Each row has a name. Each question is about the rows just above it. Places in a row count from 1.

laror: [101 129 147  79 203 186 120  86 147  97 170 101  96 126 126 152 132]
tiv: [154 134 119 151 115  58 110 116 120 131 111 130 147 109 139  92 161]
vefe: [ 98  85  99 116 133 120 108 147 120 129 124 174 148  92 136 103 167]
mav: [138 104  92 162 149  41 106 153 119 139 129  81 146 118 159 120 142]
Nifop: [150 147 128 147  98  85  99 116 133 120 109 147 120 129 124  72 188]
ziv: [169 148  84 152 164  30  99 129 110 139 140  92 138 140 161 127 129]
Changed mav: [138 104  92 162 149  41 106 153 120 139 129  81 146 118 159 120 142]. Place and old value:
9, [119]
How many entries does [101 129 147  79 203 186 120  86 147  97 170 101  96 126] have?
14
The next 2 entries after [ 98  85  99 116 133 120 109 147 120 129 124]:
[ 72 188]

mapa: [156 142  93 160]
murez: [179 136  84 174]
ziv: [163 151 118 130]
kovip: [238 114  72 115]
vefe: [ 76 127 180 124]
Sarav: [134 148 159 153]
zupom: [205  66  88 173]
tiv: [ 38  87 131 166]
mav: [206 190 153  94]
Nifop: [181 108 185 154]
The row with [205  66  88 173] is
zupom
How many entries does [ 76 127] have?
2
Which row holds [163 151 118 130]?
ziv
Changed Sarav: [134 148 159 154]. Place and old value:
4, [153]

Sarav: [ 93 139  83 125 111 129]
zupom: [ 57 198  20 202 130 122]
mapa: [216 139  96 115  94 106]
murez: [157  96 115 139  48 125]
Changed Sarav: [ 93 139  83 126 111 129]. Place and old value:
4, [125]
What are the next 2 entries after [ 83 125]?
[111 129]
Count the entries of [ 93 139  83 125 111 129]:
6
The next 2 entries after [139  96 115]:
[ 94 106]
Move every entry of [20] by +1 step of 1.
[21]
Move every entry of [216] by +1 step of 1.
[217]

murez: [ 33 127 118  90  48 105 136 103  98  27 161  94  43 172 125 187 143  31
  37 184 128 124 127  35  38  46 112 138  60  59  84 177  80 180 100]
laror: [125  68  92 145  60 178 104 186  50 111 125 161  46 120  66 154 155  79
  50 152 109 102 161  40  43  82 113  99  60 100  54 137  85 154 179]
Kuv: [ 30 209  75  58  92  91 202  69 202  38 203 110  87 203 214 130  54 114
  86  86 204 199 152 107 108  70 185 202 142 159 103 106 126 203  77]
Nifop: [202 157 155 116 120 146 171 123 140 211 172 150 108 158 165  48  89 214
 108  53 177 143 153 113 101 202 194 160 100 191 121  54 136 143 141]
mav: [ 91 204 154  68 116  90 204  56 202 112 200 103 105 194 219  83  78 194
 114  66 203 180 133 119 119 184 202 196 134 179 138  81 149 183  72]
ziv: [216 184  81 171 162 218 174 209 187 228 133 218 151 119 195  81  86 215
 147  92 203 182 198 136 138 168 188 168 202 222  99  88 186 117 213]
Sarav: [189  60 148 140 157  99  58 118  85 187  60  98 175  67  49 144 170 109
 174 180  52  67  76 168 173 137  67  58 111 105 157 166 145  54 122]
kovip: [200 136 138 168 188 168 202 222  66 100 165  71  65 156 107  24 119 186
  73  25 179 162  80  97  84 179 179 173  82 155 165  26  32 140  49]
Changed Nifop: [202 157 155 116 120 146 171 123 140 211 172 150 108 158 165  48  89 214
 108  53 177 143 153 113 101 202 194 160 100 191 121  54 137 143 141]. Place and old value:
33, [136]
Count the entries of [200 136 138 168 188 168 202 222  66 100 165]:
11
One entry of Kuv was changed: [ 31 209  75  58  92  91 202  69 202  38 203 110  87 203 214 130  54 114
  86  86 204 199 152 107 108  70 185 202 142 159 103 106 126 203  77]. Where, and from what?
1, [30]
The next 2 entries after [198 136 138 168 188 168 202 222]:
[99 88]
What are the next 2 entries after [ 35  38  46 112]?
[138  60]
What are the next 2 entries after [ 27 161  94  43 172 125 187 143  31]?
[ 37 184]
The next 2 entries after [222  99  88]:
[186 117]

laror: [141 153 152 162 114 194 180 138 141 162  90  95 142  85 149  68 136 176
  12  29 238  39 105  60 109 103 154 230 163 187 229 144 146 142  62  69
 245 127  63 174 178 140 125 122 139 162  65 184 102 185  78 162]
mav: [134 163 177 115  85 169  49 114  56 165 130 146 148 126 105 207  91 156
 119 218  86 118  59 138 103 112 143 187 128 151 144  94  61 115 142  98
 108 119 114 197 112 140 139 143 115 241 126 200 157  95  91 115]
Nifop: [123 156 180 110 111 159  35 137  46 168 139 141 129 138 102 198  92 159
 136 200  96 126  75 138 106 116 133 178 114 137 123  90  61 134 140  90
 103 112 123 211 112 156 137 123 132 234 134 187 140  96  80 120]
Sarav: [ 60  91 134 111  96  38 157  82 128 240 210  73 147 112 107  67 153 191
 105 138  76 154  86  75 170 117 130 110 101 217 156 184 101 137 155  74
 115 184  89 124 100  99  83 119 156 153 137 177 124  86  68 133]
mapa: [ 55  98 120  95 103  45 147  79 135 216 220  83 156  94  93  69 160 182
  99 156  68 157  97 100 173 104 116 122 110 188 165 192 101 130 177  93
 144 207 100 128 102  86  74 125 154 164 137 165 125  92  77 145]
tiv: [137 141 192 109  85 168  32 126  37 165 121 148 142 147  94 214  98 161
 110 202  92 115  70 145  97 124 142 175 130 155 149 102  76 117 144  85
  95 113 119 205 132 144 144 133 125 220 126 175 144  89  81 126]
kovip: [134 143 170 119  89 170  29 121  52 157 122 152 123 135 103 211  85 147
  29 238  39 105  12 144  88 111 123 185 116 151 131  84  65 119 134  78
  82 120 130 204 137 153 131 123 125 240 131 195 161 107  75 114]
How many entries does [ 55  98 120  95 103  45] have?
6
Give the next 2 entries after [ 98 120].
[ 95 103]
Give the next 2 entries after [ 12  29 238  39 105].
[ 60 109]

ziv: [172 117  96 168  67 204 135 205 101 166 165 209  62 141 116 132 117 141
  64 135 138 133 191  77  76 139 132 137  79 159  97 131  77 180 201]
murez: [216 168 106 158  79 197 213 220 121 233 207 222  59 160 169  56  75 214
  64  60 222 202 192  73  47 205 208 214 100 214 128  58  66 191 209]
kovip: [216 168 106 158  79 197 213 111 121 233 207 222  59 160 169  56  75 214
  64  60 222 202 192  73  47 205  95 167  59  89 126  58  66 191 209]
laror: [ 34 150 118  86 177  93  84  71 185  21  92  82 190 156 153 200 170  67
 183 204  85  92 110 168 185  76  95  89 167  59 126 202 197 126  71]
mapa: [172 117  96 168  67 204 135 205 101 166 165 209  62 141 116 132 117 141
  64 135 138 133 191  77 180 128 123 112 153 108 162 141 153  96  87]
One entry of kovip was changed: [216 168 106 158  79 197 213 111 121 233 207 222  59 160 169  56  75 214
  63  60 222 202 192  73  47 205  95 167  59  89 126  58  66 191 209]. Where, and from what?
19, [64]
Move every entry of [86] by -1 step of 1.
[85]
Give the next 2 entries after [ 95  89 167  59 126].
[202 197]

mapa: [103 136 157 180 143 150  50 109 178 118 114 161  78 225 158 115 120 143
 111 119 151]
vefe: [ 83 118 112 145  90 136  92 108  98 172 140 157 105 134 147 193 131  80
 151 117 136]
Sarav: [ 70 169 121  77 118  96 100 160  80 149 140 152 164 109 181 100 119 109
 195 113  89]
kovip: [109 112  83 165  72 145 124 123  82 167 153 111  91  93 108 227 162  92
 125 111 118]
Kuv: [160 193 110  55 159 103 115 167 126 102 129 119 151  38 156  59  97 112
 155 100  89]
One entry of Kuv was changed: [160 193 110  55 159 103 115 167 126 102 129 119 151  38 156  59  97 112
 155 101  89]. Where, and from what?
20, [100]
Changed Kuv: [160 193 110  55 158 103 115 167 126 102 129 119 151  38 156  59  97 112
 155 100  89]. Place and old value:
5, [159]

